Here is a tiny trained network, its code and every weight. The questions are about switching its units off for an input and a target symbol, where a switched-off unit gives its printed mean instead of its output.

import numpy as np


def w(rows, s, z=0):
    codes = np.array(rows[::2]) - 128.0
    scale = np.full(codes.shape[1], s)
    scale[-1] = z or s
    return codes * scale


def norm(h):
    return h / np.sqrt((h * h).mean(-1, keepdims=True) + 1e-5)


def f(y):
    return np.maximum(y, 0)


def softmax(a):
    e = np.exp(a - a.max(-1, keepdims=True))
    return e / e.sum(-1, keepdims=True)


def log_softmax(a):
    a = a - a.max(-1, keepdims=True)
    return a - np.log(np.exp(a).sum(-1, keepdims=True))


def net(x, mask):
    ids = ['αβγδεηθλμξπστφψω'.index(c) for c in x.split()]
    T = len(ids)
    res = E[ids] + P[:T]
    u = 0
    for l in range(2):
        r = norm(res)
        for j in range(3):
            rows = slice(2 * j, 2 * j + 2)
            q, k, v = (r @ M[l][rows].T for M in (Q, K, V))
            z = softmax(np.where(np.tri(T) > 0, q @ k.T / 2**0.5, -1e9)) @ v
            o = O[l][rows]
            res = res + np.where(mask[u + j], z, o[:, -1]) @ o[:, :-1]
        u += 3
        y = f(norm(res) @ A[l][:, :-1].T + A[l][:, -1])
        res = res + np.where(mask[u : u + 4], y, B[l][:, -1]) @ B[l][:, :-1]
        u += 4
    return log_softmax(norm(res)[-1] @ U[:, :-1].T + U[:, -1])


Q, K, V, O, A, B = {}, {}, {}, {}, {}, {}
E = w([
[16,64,130],'α',
[196,135,99],'β',
[82,209,108],'γ',
[48,170,88],'δ',
[62,204,95],'ε',
[36,18,144],'η',
[31,144,92],'θ',
[116,208,113],'λ',
[196,139,97],'μ',
[179,162,74],'ξ',
[73,211,104],'π',
[241,7,212],'σ',
[183,157,77],'τ',
[38,140,88],'φ',
[197,140,95],'ψ',
[56,191,93],'ω',
],0.0019)
P = w([
[112,74,7],'0',
[128,98,34],'1',
[132,110,53],'2',
[132,125,69],'3',
[131,135,89],'4',
[135,147,110],'5',
[139,162,131],'6',
[145,169,158],'7',
[145,178,193],'8',
[142,204,207],'9',
],0.002)
Q[0] = w([
[80,63,128],'0.h0',
[215,250,130],'0.h0',
[142,116,89],'0.h1',
[95,161,141],'0.h1',
[222,249,1],'0.h2',
[186,193,55],'0.h2',
],0.006)
K[0] = w([
[134,120,38],'0.h0',
[121,139,253],'0.h0',
[145,128,106],'0.h1',
[122,137,205],'0.h1',
[151,237,228],'0.h2',
[151,254,206],'0.h2',
],0.0068)
V[0] = w([
[206,192,99],'0.h0',
[120,150,43],'0.h0',
[201,131,129],'0.h1',
[103,130,129],'0.h1',
[144,149,130],'0.h2',
[6,186,187],'0.h2',
],0.002)
O[0] = w([
[178,213,113,178],'0.h0',
[144,210,219,248],'0.h0',
[57,176,128,123],'0.h1',
[149,115,131,128],'0.h1',
[116,114,104,135],'0.h2',
[251,130,37,65],'0.h2',
],0.0016,0.0015)
A[0] = w([
[148,58,168,42],'0.n0',
[49,157,140,254],'0.n1',
[254,102,152,168],'0.n2',
[133,72,149,75],'0.n3',
],0.0031,0.00063)
B[0] = w([
[227,96,193,143],'0.n0',
[44,70,122,253],'0.n1',
[60,232,2,235],'0.n2',
[184,93,186,142],'0.n3',
],0.002,0.0013)
Q[1] = w([
[135,132,158],'1.h0',
[124,124,95],'1.h0',
[204,104,206],'1.h1',
[4,106,161],'1.h1',
[163,254,30],'1.h2',
[132,220,66],'1.h2',
],0.0081)
K[1] = w([
[139,168,81],'1.h0',
[123,101,166],'1.h0',
[188,96,210],'1.h1',
[102,53,43],'1.h1',
[97,181,254],'1.h2',
[78,179,241],'1.h2',
],0.0082)
V[1] = w([
[69,121,170],'1.h0',
[195,104,117],'1.h0',
[225,75,134],'1.h1',
[243,241,200],'1.h1',
[140,87,11],'1.h2',
[255,59,103],'1.h2',
],0.0025)
O[1] = w([
[79,137,83,84],'1.h0',
[194,165,108,102],'1.h0',
[111,194,154,46],'1.h1',
[86,202,27,15],'1.h1',
[138,253,208,248],'1.h2',
[82,231,66,14],'1.h2',
],0.0028,0.0016)
A[1] = w([
[110,133,53,128],'1.n0',
[175,166,52,209],'1.n1',
[3,119,175,157],'1.n2',
[119,41,112,254],'1.n3',
],0.0032,0.0019)
B[1] = w([
[116,55,105,142],'1.n0',
[52,74,163,246],'1.n1',
[56,5,141,253],'1.n2',
[58,216,115,192],'1.n3',
],0.0027,0.0023)
U = w([
[95,42,213,98],'α',
[139,250,163,179],'β',
[201,65,40,150],'γ',
[195,110,167,76],'δ',
[179,90,116,64],'ε',
[1,38,138,255],'η',
[204,101,199,66],'θ',
[128,116,18,48],'λ',
[110,150,160,89],'μ',
[124,184,100,68],'ξ',
[198,70,65,96],'π',
[108,163,81,70],'σ',
[121,223,95,148],'τ',
[196,117,193,57],'φ',
[139,196,150,90],'ψ',
[216,88,139,126],'ω',
],0.01,0.0041)

Each question gives the input, a string of symbols that net reads in full, and the target symbol t.
The units are the heads (2 rows each of Q, K, V and O) and the neurons (one row each of A and B). Each row of codes is followed by its name. A weight is (code - 128) times the scale printed after its matrix; where a second scale follows, it is the last column's (O, A, B and U).
mask holds one flag per unit, layer by layer, with each layer's heads first. A switched-off unit (its flag False) gives its mean, the last column of its rows in O or B, instead of its output. The means were averaged over made-up inputs and are rounded, as every weight is.
A unit's drop is (log p(t) with every unit on - log p(t) with that unit switched off) / (log p(t) with every unit on - log p(t) with every unit switched off).
The circuit of an input: a set's keep is (log p(t) with only the set's units on - log p(t) with every unit switched off) / (log p(t) with every unit on - log p(t) with every unit switched off). Starting from the 12 units with the biggest drops (on a tie, the unit counted first), units are removed one at a time, each time the one whose removal leaves the highest keep (on an exact tie, the one counted first), for as long as the keep stays at least 0.8.
units of the circuit, in order: the units of the circuit, biggest drop first
top k neurons: the k neurons with the biggest drops, biggest first
top k neurons in layer l: the k neurons of layer l with the biggest drops, biggest first
which heads matter: for each layer, one digit per head in row order, 1 if its drop is at least 0.15 and else 0, layers parted by /
drop when u is switched off: that unit's drop, to one decimal
input β γ β α β γ ξ, target γ: units of the circuit, in order -> [1.h2, 1.h1, 1.n2, 0.n2]
input η τ β α τ λ η τ, target η: units of the circuit, in order -> [1.h2, 1.h1]
input ξ φ β μ, target β: which heads matter -> 000 / 001
input η β β τ, target β: which heads matter -> 000 / 001
input ξ λ γ θ π β γ ψ, target γ: top 2 neurons -> [0.n2, 1.n2]
input φ τ ω γ η β, target η: units of the circuit, in order -> [0.n2]
input ψ β σ τ τ σ ε γ, target η: which heads matter -> 000 / 011
input σ τ δ α η τ β η γ, target η: which heads matter -> 100 / 001
input γ ω α β θ σ γ ξ, target γ: units of the circuit, in order -> [1.h2, 0.h2, 1.h1, 1.n3]
input β θ ξ τ τ π η δ γ ε, target η: units of the circuit, in order -> [1.h2, 1.n2]
input β β φ π ψ μ γ σ η ψ, target η: top 3 neurons -> [1.n1, 0.n2, 1.n0]
input β γ β γ τ τ β η η β, target η: units of the circuit, in order -> [1.h2, 0.h0, 1.h1]
input σ τ β γ β, target γ: top 4 neurons -> [1.n2, 0.n2, 0.n1, 1.n3]
input γ η φ τ μ β σ, target β: top neuron -> [0.n2]
input ξ τ θ β η φ η ξ, target η: top 3 neurons -> [1.n1, 0.n2, 0.n0]
input σ τ β β β ω γ γ β, target γ: top 2 neurons -> [0.n2, 1.n2]
input ε τ γ γ ψ β, target β: which heads matter -> 001 / 000
input β η β ω η γ τ, target γ: top 3 neurons in layer 1 -> [1.n2, 1.n3, 1.n1]
input ε β μ, target β: top 2 neurons -> [1.n2, 1.n1]
input γ ξ θ β β ξ, target β: units of the circuit, in order -> [1.n2]
input β γ η γ σ μ β δ β ε, target η: drop when 0.h2 is switched off -> 0.0
input β ω β τ, target β: drop when 0.n1 is switched off -> 0.1
input τ β θ γ γ β τ τ σ, target β: drop when 1.h1 is switched off -> 0.4
